Both labels of each row
[ -8   7 -12  -8   2 -62  -4   5 -45   6 -10   3  -2   3  -2 -20  -5 -13
   2 -13   1  11  -3  -8   9 109   6 -10  20 -11  22 -16  -1 -22   2   5
  17   1 -15 -11  -4  -7   6 -15]	j584 + J93
[  0   6   2   0   0 -35  -9   4 -68   7   0   2   1   5  -1  -1  -3  -3
  -6   2   0  10  -1  -8   0  -3   9   3  -1  -3  -1   8   4 -14  -2  -7
   4  -4  -9  -5   2   5   0  -2]	j437 + J918
[ -2  27  -2  10   1  17   3  13 -17   7  -3   1   9   4   0  -9  -3   6
   1  -2  -6  11  -2   0   5 -10  -2 -12  -1  -7  29  -3  -1 -24  -1   2
   1   3  -8  -9 -13   2   6  -5]	j584 + J93
[ -3  33 -26  -4  -8  14  -2   8  -5   3   0   1  -5  26  -4  -4  -8   5
   2   5  -1   8  31  -8   0  46  -2  -7  -4   4   0  -4   4  -2   2  -1
  -1  -9  -7  -1  -7   1  -2  -6]	j853 + J918
[  2   9 -11  -6  -5  17  -4  11 -10   0  -1   1   5   2   1 -11   0  -5
  -2  -4   7   4   4 -21   7 -22  -8  -1   2  -2  -1  -6  -4  -5   0  12
   5  -3   2  -1  -2  -1   6  -7]	j584 + j70
[  0  16   0  -1   3 -60  -4   2 -12  -3  12   2   2  -2   4  -2  -8  -6
  -3 -14   2  11  -2   2   7 109   0  -5  17   4   3 -15  -5 -22  13   0
   7  -5 -14 -11  -5   2   3   1]	j437 + j964
[  5  15  -3   2   2  19   5   6  -4  -9  -8  -4  -1  -9   0   7  -6  -3
  -5  -3  -6  -1  -2  14   1 109   0   2   5   4   2  -8   9 -14  -6   0
  -7   5  -5   1  -2   2   5  -1]	j584 + j964
[  5  24   2   1   5 -39  -5   6 -32   6   3  -1  -3   2   0 -13  -6  -6
 -12 -26   1  10   9  -9   6  63   2  -4   5   0   8  -3   2  -9   5   1
   9  -6  -6  -8 -11   0  -6   7]	j853 + J93
[  4  26   1   0  -9  -9  -2  11 -45  -3   4   0  -8   4   0  -3   0   3
 -13  -3   8   8  -3 -11   4 -19  -5   0   2   4  -1 -16   1   2   0   5
   1 -10 -11 -24 -23   2   8   2]	j437 + j70
[ -3   5 -15  -2   4 -25  -3  17 -52   3   1  -8  -3  -2   2  -6   2   1
   1 -13   2   7  -2   6   3  37  -2  -1  -4   6  -4  -2   4  -4   2  -1
  -6  -7  -9   0 -12   1   0  -1]	J60 + J93
[ -1  16  -2  -2   2 -14  10   9  14   8   4   7  -1  -7  -2  -7   3   2
   1 -12   0   7  -4  14  -3  66  -6  -3   5   0   2  -7   1 -13  -9   7
   4   2  -4   1   2   5  -4   2]	j853 + j964
[ -2  16  -6   2   3  13   2  16 -20  -6  -4  -3   3   7  -5 -13 -12   0
   0   4  -2   1  -1   3   5 109  -4   4  -8  -3  -6  11   6 -15  -1 -17
  -6   2  -6   6  -6   0   1  -2]	j584 + J93
[ -2  17 -33   4   1 -18  -1  -6 -23  -1  -5  -1   3  -8   3 -13  -5   0
  -1  -5  -3  12   2  -4   7  76   0  -5   4  -2   0 -17   1 -17  -2  -2
   4  -1 -10  -2 -14   7   8  -4]	j584 + J93
[  0  32  -6   2   3   2  -5   4  19  -2   5  -2  -2   2   0  -1   1  -5
  -4 -10  -5   6  -1 -13   1 109  -1  -9  12   1  -3  -1   0 -14  -2  -1
   3  -5  -4  -3  -8   1   4   4]	j437 + j70
[   2    4    0    3   23   72   -1    9   -6    5    2    7   -1   -1
   -3   -1   -5   10    3    6    4    1   -7    6   -1 -109    2   -1
   -9   -6   -6    6   12    6  -10   10   -4    8    3    8    1    2
    3   -9]	j584 + J93
[  1  28   6  -6  -7  45  -3  13  13  -7  -1  -2   4   0  -3   0 -10   8
  -5   6   2  -4   6   2   4  24 -10   2  -3  16   5   6  -1  15   1   4
 -10  -3   3   6  -4  10  -1  -3]	j584 + j964
[ 13  14  -2  -7  -1 -11  -6   7 -43  -3  -8   1 -14   0  -4 -10   0  -3
 -12   9  -2   4  -3 -16  -2  -3  -2 -19  -2   1   0 -19  -4 -13   4   6
  16  -9  -7  -3  -2   2   4   2]	j584 + j70
[  0   5 -25   4   7 -26  -6  15 -61   5   1  -3  -1   2   2 -23  -2   3
   2 -10  -5  13  -1  -3   8 109   6   8  13   1   6 -19   0 -15   9   3
  -8   1 -20  -4 -12  -2   1  -8]	J60 + J93
[ -3  34   8   2  -9 -11   0   2  -6   1   3   1   5   1  -3  -8  -7   1
  -1   1   1   6 -14 -11   1   4  -5   0   2  -2  -2   2  -6  -4   4   7
  10  -9 -19  -3  -7  -5   4 -10]	j853 + j70
[ -2  32  -7  -5   3 -49   0  11  -9   6   1   4 -13  15   4 -15 -11  -9
  -7  -9   6   7  -3 -10  -4 109   1  -8  10   3   4 -12  -9 -10   6   3
   6  -2  -8 -14  -2   4  26   0]	j584 + j70
[ -1  17  -5  -1   2 -65   0   9 -15   6   0  -3  -1   2   5  -9  -4  -8
  13 -34  -3  10   2  -4  11 109   5  -8  10  -6   0 -14  -6 -14   0   4
   2  -9 -18  -7  -8   4  -6 -12]	j853 + J918
[  3   2  21  -4   3 -59  -4 -13 -23  -5   0 -20   4   2  -3   8  -8  -9
  -4  -4   2   1   0 -16   5  46  11  -5  -8   4   4  -7 -11  -9   2  -1
  10 -15  -6 -18  -2   1  11   6]	j437 + j70
[ -4  29  -1  -2   7 -34  -3   9 -17   3   1  -1   5  -3   8 -12  -4  -3
   4 -18  -1  13  -3   0   7  87   4  -2  11   0   5  -8   0 -10  -1   5
   2 -14  -9  10 -14   2   1   3]	j853 + J93
[ -3  -2   7  -7   1 -15  -5  -9 -39   3   4   1   2   9   6  -6  -3  -1
  -1  -6   2   5  -2 -11  -2   9  -7   6   0  -6   0   4  -5 -20  -1   5
  -1  -2  -8 -19  -5   4   4   1]	j584 + j70
[  1  13   9   1  21  -2 -10  -3 -26  -5  -5  -2  13  -5  -5   3  -7  -9
  -9   1  -1   5   3  -1   4  37   8   6   3   6  -1  -2   2 -20  -6   0
  -1   1  -3  -6  -3  -2  11  -1]	j437 + j964
[ -1  14   3   0   2 -28   0  -3 -12  -5   1  -9  -3   2  -8  -1  -3 -11
   2 -11  -2   6   2   7   3 109   4  -1   3  -3   4  -7   5 -23  -8   1
   5  -2  -5  -4  -6  -3   0  10]	j584 + j964
[  1  -7  -6  -2  -4 -39   3  -5 -26  -8  -4  -4   0   0  -2   9   3 -13
   1  -4  -1   1  -4  -1  -1  86   4   3   2  -3  -5  -8   2 -18  -6   3
   7   1  -9  -3  -2   0   1   1]	j437 + j964
[18 10 -9 -6 -2 17  6  3 -9 -2  0 11 -3  6 -3  0 -1 -4 -6  2 -3 -3 -3  7
  0 50  0 -2 16  2 -1 -4  7 -7 -5 10 -5 11  0  3 -1 -1  2 -1]	j437 + j70
[-48   5 -14  -2  14  -9  -3   6 -52   0  -5  -1  -6   3 -18  -9  -4   3
  -6   6   0  -5  -3  -7   3  74  -4  -8  -4   2   5  -2   2  -3   5  -3
 -10   0 -13 -12  -9  -3   1  -4]	j584 + J93
[  1  29  -1   2  -1 -34  -7   5 -20  -3   0   0   3   1  -2  -1  -5  -7
  -5  -9  -7  11  -1 -13  -5 109  -8  -9  15   0   3 -13   0 -37  -4   3
  13 -11 -11  -9 -12  -3   5   4]	j853 + j964
[ -4  43   1  -4   4 -29   6   7 -19  19   0   0  13   1   5  -5  -2  -3
   5 -16   7  10   1  -1   2  52  13  -5  14  11  -3  -8   5 -12   1   9
   9  -3  -9  -3 -18   4   4  -5]	j437 + J918
[ -6  15  -8  -5   5 -36  -1   2   0   2  -2  -2 -10   2   6  -3  -1 -15
   3 -21  -6   1  -3  -6   5  94   8  -4   9   5   2  -2  -3   3   6   2
   2  -7  -9   6  -1   1  -7   2]	j584 + J93
[  4  12  -7 -10  -5 -23 -15  10 -17  -2   1   0   0   1  -3 -10  -5  -4
 -24  -4  -5  11  -3  -3   6 109  -1   7   0   2   2  -7  -1   3   4  -3
  -5  -7 -15  -6  -9   5  -6  -2]	j584 + J93
[ -3  -6  -4  -3   6 -39  11  -2 -11  -7  -4   0  -1  15  -2  -5   0  -8
  21  -6   4  10  -4  -4   9  66  -6  -6   3   2   6  -7   8 -16   8  -3
   7   0   0  -8  -3  -1   1  -1]	j437 + J93
[  0 -12   4  -9   4 -18   3 -13  -3  -8  -5  -8   2   2   2  14   3  -7
  -2   7   4   1  -9  -4  -1  46   7   0  -4   0  -1  12   8 -13   0   6
  -4  -3   1   3  -4  -3   0  -3]	j584 + j964
[ 12 -20   7   0   5  -9  -3  -4  -7   2   2  25   8   5   0  12   6 -13
  -3   5  -2   5  12   1  -3  50   8   1   7   0  -3  -5  12 -15  -2   1
   4   5   7   0  13 -11  20   2]	j437 + j70
[ -7  20  22   0   9  10   6   4 -16   3  -4  -3  -9   5  -5  -4  -2   4
   7  -3   1   4   2   1  -2 -85  -1   7 -10   1  -2   7  -5   0  -2   5
  -1  -3  -3   0  -7  -3   5   0]	j437 + J93
[  6  36  -3  -2   4 -37  -2   9 -82   6  -2   3   2   3 -11 -13  -7  -4
  -3 -12   3  20  -3 -20  10  85   0   0   5   2   4   1  -3 -12  -4   2
   9   1 -36 -10 -11   5 -20  -6]	j584 + J918
[ -2   7 -15  -1  -2   3   3   6  -4  -6   2  -2   0  -3  -8 -11  -4  -6
   1  -2  -2   5  -4  -6  12 106  -6 -10   0  -2  -9  -6   0  -6  -1   7
  25  -2 -10   3  -1   2  -7  -4]	j853 + j163
[  2  11   4  -4  -1   8  -4   2  -3 -12   3  -1   2  11  -2  19  -5  -3
   4  -2  -5   0  -1  16   1 107  10  -4   6   2  -7  11   0 -13   4   1
  -6   2  13   4   4 -19   3   1]	j584 + j964
[  4  20  -4   1   4  -2   4   4 -14   6   2   0   5  -6  -4  -1  -5   3
  -3  -2 -14  -2  -4  -1   6  65   7  -1  -4  -4  -2  -8  -1 -10   0   3
  -5  -4   3   2  -3   3   5   1]	j584 + J918
[ -2  25  -7  -1   5 -62  -7   5 -10   0   3   1   0   6 -10  -8 -42 -11
  -8 -20  13  19   0  -2   7 109   0  -8  22   5  14 -20   0 -23  -2  -5
  11 -11 -35 -11  -6   8   9   1]	j853 + j70
[  5  13   3   7   3 -22 -18  -1 -51  -4   1   8  -5   4   5   0   0  -1
 -21  11  -2   5  -2 -15 -18 -46   2   0   3  -4  -2  -7   1 -19  -3  -2
   9   1 -11  -9   5   1  12   4]	j437 + j70
[  4  13  -2   1   1  12 -10   5 -70  -4  -3   5   4   8  -2   3   6  -1
   4  29  -4   4   8   4  -5 -31   0   3  -4  -5   9 -50  14 -25  -3   3
  -3   3  -5   2  -2   3  13  -7]	j437 + J93
[ -1  34  -6   0   2   7   2  13  -7   1  -2   1   3  -1   1  -5   2   1
  -2 -14   1  13   3  13   8 109   0   2  16   7   6  -7   2 -12  -7   8
  -7   0 -12   3  -9 -30   1   0]	j584 + j964
[ -3  27   3  -2  11 -30   7   3 -32   0  -4  -2   1  -7  -7  -3  -9 -10
  11 -13   0   9  -1   2   8  79 -14   4   0   0   7   1   4 -16   0  -3
   1  -7 -13  -1 -13  -1   3  -3]	j584 + J93
[ -5  19  -3   1  -3   1  -7   1 -23  -2   4  -5   4  18   1   6   2  -5
  -2  -6   3  -1   0  -2  -4  48   0   0  -4   1   1   1   7 -15  -1   2
  -5  -6   6   2  -1   2 -20   5]	j437 + j964
[  0  10  -8  -3   0 -41  -9   7 -19  -2  -1   8   4   2   1   1  -4   0
  -3 -15  -1   0   0 -13   4  70   1  -5  12   3  10  -8 -12  -7   1   7
   1 -10  -6   3  -6   3   6   9]	j584 + j70
[ -5  12 -15  15   8 -41   0   7 -39  12  -1   1   1   2  -8 -13   0  -9
   7 -15  -5  15   5  -4   2  94   5  -5   9  -8   9 -10  11 -19   2   2
   3   5 -16  -9 -11  -4  11 -11]	j584 + J93
[  2  33   8   2   4 -59   0  28 -37   6   0   0  -3  -2   1  -9 -11  -5
   2 -24   4  11  -4 -15   5  33   0  -9  10  -3   3  -9  -3 -22  14   2
   8  -9 -21 -14 -15  -3  -3 -10]	j584 + J93
[  2  24  -8 -11   4 -41   1   9  -8   2  -4   6   9   6   6 -13  -9  -1
  -5 -10   5   7  -4 -11  -1 103   1  -2  15   3 -10  -7  -6  -5   5   0
   6 -11 -10  -1  -4  -6   7   0]	j584 + j70
[ -9  21   0   5   4 -15   8  12 -38  11   0  -3   1   1  -8 -16  -8   3
   0  -6   1   8   2 -12   4  -2  -6   6  -3  -1   8  -1  -4  -1  -8   6
   6 -16 -21  -6 -11   1  -1  -6]	j853 + J918
[  3  18  -8  -1  -4   5 -13   6  -2   6  -2  -4   0   0  -3  -2  -6  -2
  -1   1  -2  -6  -4  -5  16  17   3   2   5   3  -3   2   5  -7  -5  16
 -21  -3  -3   4  -6  -2   6   2]	j853 + j70
[  9  27  -6 -10  11 -10 -14  12 -18 -13   2  -1   1 -10  -3 -13   1  -7
  -1  -5  -6   5  -2  -5   4  35  -5  -3   0  -2   6  -1  -2 -12   6   3
  21  -2  -2  -7  -8   4   1  -7]	j584 + J93
[ -4  -2  -6   5   7   0   0  -4 -35   1   1   8   1   7  -9  -4   8   2
   4   4  -2  10  -4   1   1 -57   4   1  -1  -4   2  -4   5   2  -4  -1
   0   4  -6  -1  -1   5   1   3]	j437 + J93

Two labels a row
[-14 -12   9  -3  -2   2   3  11  -6 -14  10  -5  13 -18  -6  -1  -3  -1
 -12  -4  14  -9   4   4   0  -5  -3   3   3  -9  -1  -6  -2   8  -5  12
  14   4   1   0   9  21  -3   5]	H + j838
[ -4  -6   4  -9   3   0   4  13  -7  -4   2  -3   8  -2 -12  -2   3  -2
  -1  -3   5  -5   1   4  -3  -5   4   5  11  -7  -4  -1  14  -6  -3   5
  -1  -1   2  -6   5   8   7  -6]	H + J330
[ -5  -6   1 -11   3   0   4   7  -8  -3   1   0   6  -4  -7  10   4   7
   6   1   3  -5  -1   9   0  -1   0   1  10 -13   1   0   5 -17   7  -6
  -2   0  10  -2  11   4   5  -3]	H + j774
[  0  -9  -2  -9  -1   9  -2   6 -11  -9  -5 -17   5  -7  -5  27  -6   9
  -3 -15  12  -7  -5  10  -4   0   3   7  -2 -14   3   1   5 -20   3  -4
   7  18  14  -6   8  12  -1   2]	W + j907
[  3  -9  -4 -11  -7   7   0  10  -9  -8   0  -6   5  -7  -6  12   2   7
   5   1  10 -11  -5  12  -3  -3  11   2   1  -7   2   0  -1 -14  -3  -6
 -15   5   4  -5  11   9   3   0]	W + J637
[ -4  -6  -7 -13   3   4   5  23 -11  -7   3   5  17  -4 -11   5   3   6
   3  -6  22 -15  -5  10  -7  -2  10  -2   6   3   2  -7 -10   7  -6   5
 -16   8  20  -9   4  34   2   1]	H + j774
[-13   2 -11 -12   5  -2   7  16  -8  -8  10  -1  16 -16  -6  20   4  -6
  -2   6  15  -8   9   3  -2   6   6   7   6  -9  -5   6  -7  -2  10   0
  -2   0   3   6  17   3   1   8]	H + j838
